The symbols move the items like this.
+: J58->J923, J836->J365, J469->J250, J85->J296, J152->J134, J874->J564, J319->J512, J374->J152, J134->J564, J278->J150, J957->J874, J123->J85, J690->J117, J819->J244, J73->J57, J244->J373, J274->J374, J582->J257, J923->J73, J363->J469, J637->J761, J257->J682, J564->J274, J890->J94, J946->J758, J620->J719, J250->J620, J962->J401, J611->J668, J320->J791, J373->J986, J431->J548, J682->J521, J521->J957, J761->J57, J594->J278, J296->J836, J719->J320, J165->J690, J150->J406, J57->J175, J146->J836, J406->J363, J401->J165, J117->J319, J548->J594, J94->J582, J986->J819, J668->J874, J791->J431, J175->J637, J512->J819, J365->J278, J758->J146
&: J58->J73, J836->J58, J469->J874, J85->J962, J152->J431, J874->J274, J319->J819, J374->J134, J134->J548, J278->J406, J957->J668, J123->J296, J690->J319, J819->J373, J73->J175, J244->J986, J274->J957, J582->J682, J923->J57, J363->J250, J637->J123, J257->J690, J564->J374, J890->J582, J946->J146, J620->J134, J250->J719, J962->J165, J611->J874, J320->J946, J373->J890, J431->J594, J682->J957, J521->J611, J761->J85, J594->J150, J296->J401, J719->J791, J165->J117, J150->J758, J57->J637, J146->J365, J406->J469, J401->J690, J117->J682, J548->J278, J94->J257, J986->J94, J668->J564, J791->J758, J175->J761, J512->J244, J365->J923, J758->J73

The rows follow the links: the fewer symbols apart two items are, the more alike their rows tend to be.

Each row is also shifted at random along 4 hidden directions that mean nothing.

Some items, each with a row of numbers:
J719 -> [12,16,-2,-33,-27,15,-27,-1,13,-7,27,-29,-1,-11,23,16,-38,-22,7,3,-22,-39,31,6,-21,5,-48,11,-15,-13,9,-11,-14,-40,7,-25,20,-17,19,23,-3,13,-19,19,7,-20]
J521 -> [91,63,29,6,6,8,-15,-2,13,-7,-3,2,-38,42,-7,-17,-21,-9,-4,-35,-86,-22,49,-48,-10,43,4,18,-54,-3,26,-69,19,-47,28,11,14,-41,36,-8,11,21,-29,56,23,-21]
J923 -> [-29,24,32,-11,31,-12,21,-26,-10,33,32,-17,-49,-10,-9,-43,41,17,-7,31,3,21,5,-26,10,9,17,37,16,15,-18,-4,13,20,3,-42,3,27,-16,-33,0,-8,-13,18,2,8]
J791 -> [-18,-9,-3,-43,-30,27,-19,3,5,-20,41,-25,28,-22,17,19,-55,-13,16,17,5,-40,38,23,-16,-15,-56,-3,-16,-21,-13,5,-14,-38,7,-16,12,-39,18,32,-17,-4,-5,-3,-12,-31]
J320 -> [12,3,3,-33,-15,20,-16,-10,7,6,32,-17,4,-16,16,7,-8,-7,0,23,17,-25,14,15,-3,-6,-39,8,5,-19,-28,14,-18,-5,12,-31,0,7,5,0,-11,1,-9,20,-8,-10]
J57 -> [-25,-17,25,-15,3,-8,14,-8,-13,-16,4,-14,0,6,-21,7,7,6,6,20,5,17,-1,1,12,-16,-11,-1,-8,12,5,0,39,-1,-11,-5,12,-1,-11,22,21,-1,-4,-39,5,5]
J296 -> [-36,43,12,2,33,-23,21,-25,-14,56,42,-16,-77,-7,-8,-16,18,-2,-25,-11,-57,13,11,-34,0,51,13,65,-7,23,4,-26,9,-23,9,-28,19,36,0,-10,34,9,-31,42,18,8]
J165 -> [-11,36,-19,-2,-1,-9,8,-31,-18,58,30,-8,-50,-9,18,-23,-10,-29,-28,-15,-32,8,19,-34,32,51,-6,42,-25,3,-30,-16,-19,-24,16,-7,3,13,33,6,20,0,-32,38,-8,18]
J85 -> [-37,-36,2,14,14,-10,26,10,-15,-6,-7,8,14,7,-39,46,17,8,-9,2,3,20,-35,22,-8,-2,-1,1,4,20,13,16,27,10,-10,23,-1,29,-35,33,32,6,15,-37,22,16]
J406 -> [10,-15,0,7,-16,-6,4,27,2,-11,-22,-9,14,-17,12,-16,-19,-5,20,-16,10,-14,-14,-24,-5,-8,0,-5,0,19,32,-6,4,6,10,14,-9,-5,-3,10,-30,12,10,13,24,4]
J431 -> [-38,3,-22,-24,-25,7,-20,-19,3,7,34,-19,0,-50,48,-40,-38,-19,24,-2,1,-34,27,-4,31,-4,2,7,15,-20,-22,1,-16,-25,2,-22,8,-10,52,-23,-3,-24,-30,16,-38,-19]
J374 -> [91,-35,-6,29,-7,16,-17,10,15,-60,-52,35,49,8,-21,53,8,17,17,-38,5,-9,-29,27,12,-25,35,-33,13,-5,22,5,43,18,-6,42,-21,38,-1,-14,26,15,18,-9,0,-6]
J758 -> [-10,19,39,-16,35,7,20,20,5,12,52,4,-25,3,-29,7,8,32,-11,5,-31,-14,10,-4,-49,9,-4,37,1,21,17,-8,9,-9,17,-25,13,10,-33,-16,-15,19,9,42,35,-33]
J363 -> [-17,7,-35,-24,-53,-7,-32,-51,-7,33,-9,-68,-16,-63,90,-83,-20,-56,28,34,59,-9,20,-46,59,3,-31,-1,15,-30,-44,4,-52,18,12,-48,-15,-17,52,-6,-30,-35,-36,23,-48,38]
J94 -> [3,11,-2,0,-4,2,-3,12,15,31,-10,29,-2,31,7,-38,30,-7,-18,21,13,-1,-14,11,8,-16,11,-17,24,-10,-29,33,-21,17,-5,-3,-4,-3,4,-27,-7,-14,-10,-11,-8,20]
J244 -> [-84,12,-9,19,40,-25,3,47,7,1,5,26,-8,30,-27,48,-5,33,-13,-16,-38,23,-5,40,-94,4,12,-8,6,22,65,-12,-25,-25,-37,0,32,-26,-47,7,-23,21,41,-27,20,-30]

From each start, follow one symbol. Which item do you reach?
Answer with the item's name.
[-42,-18,-13,4,-5,0,7,11,4,5,10,3,13,-45,19,-32,-9,5,23,-7,18,-16,-14,-3,8,-16,28,0,32,5,-8,17,-8,10,3,0,-10,13,9,-28,-17,-15,4,12,-8,-10]
+ -> J278
[2,4,-19,12,3,-1,16,-5,-9,37,2,23,-7,12,-1,5,6,-12,-32,-11,2,15,-16,-1,17,25,2,10,-11,3,-27,13,-23,4,8,25,-12,17,3,11,11,0,-1,6,-2,24]
& -> J319
[48,-14,11,-19,0,21,5,-13,0,-1,16,4,19,-9,-2,8,23,16,-11,25,52,1,-12,9,21,-22,-16,0,16,-6,-43,33,0,38,19,-17,-23,33,-17,-12,-16,2,14,14,-11,6]
+ -> J758
[-46,5,-23,7,-1,5,-21,-20,10,7,15,-11,-6,-42,33,-16,-6,-6,22,-3,-9,-24,8,14,-3,5,27,6,34,-24,-13,-3,-21,-7,-9,-20,3,9,24,-40,14,-27,-20,14,-26,-15]
& -> J431
[-1,-3,35,-19,13,6,29,13,-15,-20,27,3,4,4,-27,7,-21,24,1,-2,-3,6,23,-21,-9,-8,-16,11,-34,29,9,-11,26,-13,20,9,6,-21,-14,21,-22,13,19,2,14,-29]
& -> J923
[23,25,-4,-14,-20,5,-33,10,19,-9,11,-23,-13,-8,20,16,-34,-20,11,-20,-51,-46,25,0,-25,15,-30,14,-11,-6,37,-27,1,-46,3,-20,23,-7,24,12,6,21,-26,34,19,-20]
+ -> J719
[-20,8,-29,18,9,-1,12,-16,-10,55,4,14,-12,2,9,-12,19,-14,-30,4,15,22,-15,-3,15,26,7,10,7,-12,-44,18,-49,17,7,7,-18,15,-1,-8,4,-14,-4,15,-15,28]
& -> J682
[-11,-21,9,19,15,-6,23,50,4,-16,-2,23,19,-15,-21,1,-8,28,16,-31,-12,-12,-24,-7,-27,-14,27,0,14,35,42,3,21,2,8,27,-4,11,-20,-9,-22,16,29,16,34,-16]
& -> J406
[72,-1,-12,-2,-35,0,-27,-7,12,-8,-30,-22,3,-17,34,-9,4,-25,11,-5,22,-20,-16,-17,27,-9,-17,-8,13,-5,5,6,2,21,9,-15,-13,35,13,-1,-6,13,-11,25,5,25]
& -> J719
[-79,5,-32,14,23,-18,6,9,-6,29,7,12,-8,6,2,26,-8,6,-23,-2,1,29,-4,25,-42,18,-1,-2,2,-2,6,1,-55,-4,-22,-1,9,-13,-23,11,-21,-1,27,-19,-16,-4]
& -> J819
[91,13,7,24,3,11,-14,-20,8,-17,-39,0,0,14,3,-6,15,-3,5,-12,-3,-2,1,-23,14,14,25,-9,-9,-19,-3,-23,7,23,16,12,-22,2,11,-25,3,-1,-7,28,-3,9]
& -> J874
[-40,24,-6,6,9,12,-2,-14,8,52,11,-9,-18,7,20,-57,19,-21,-9,34,-2,-8,11,-7,-8,27,6,6,13,-36,-48,8,-54,8,12,-13,-7,-41,14,-30,-4,-35,-26,20,-15,11]
+ -> J521
[31,16,-10,9,1,-9,-9,-5,11,16,7,15,-24,-36,27,-41,16,4,13,-31,-13,-18,-10,-26,39,0,50,16,36,11,-6,-1,16,4,9,-11,-7,56,30,-62,7,2,-21,50,-4,1]
& -> J278
[6,-17,-12,40,16,11,-10,-17,9,-5,-42,-9,14,-14,6,-8,40,2,16,16,36,6,-24,6,-14,6,35,-14,39,-38,-18,7,-31,56,1,-4,-35,8,-20,-41,-6,-28,9,10,-15,15]
& -> J274
[49,40,16,30,28,1,-17,11,20,-24,-8,9,-30,19,-24,24,-8,19,5,-54,-99,-25,23,-12,-54,41,36,21,-16,2,65,-62,25,-40,3,7,18,-7,7,-26,24,26,-13,49,33,-35]
+ -> J274
[-8,10,33,-40,-5,-5,12,-16,-18,-15,31,-23,-14,4,-10,-11,-24,4,5,17,-12,7,39,-20,22,-8,-30,15,-40,13,1,-21,39,-29,5,-14,23,-31,14,31,3,3,-13,-18,-2,-10]
& -> J175
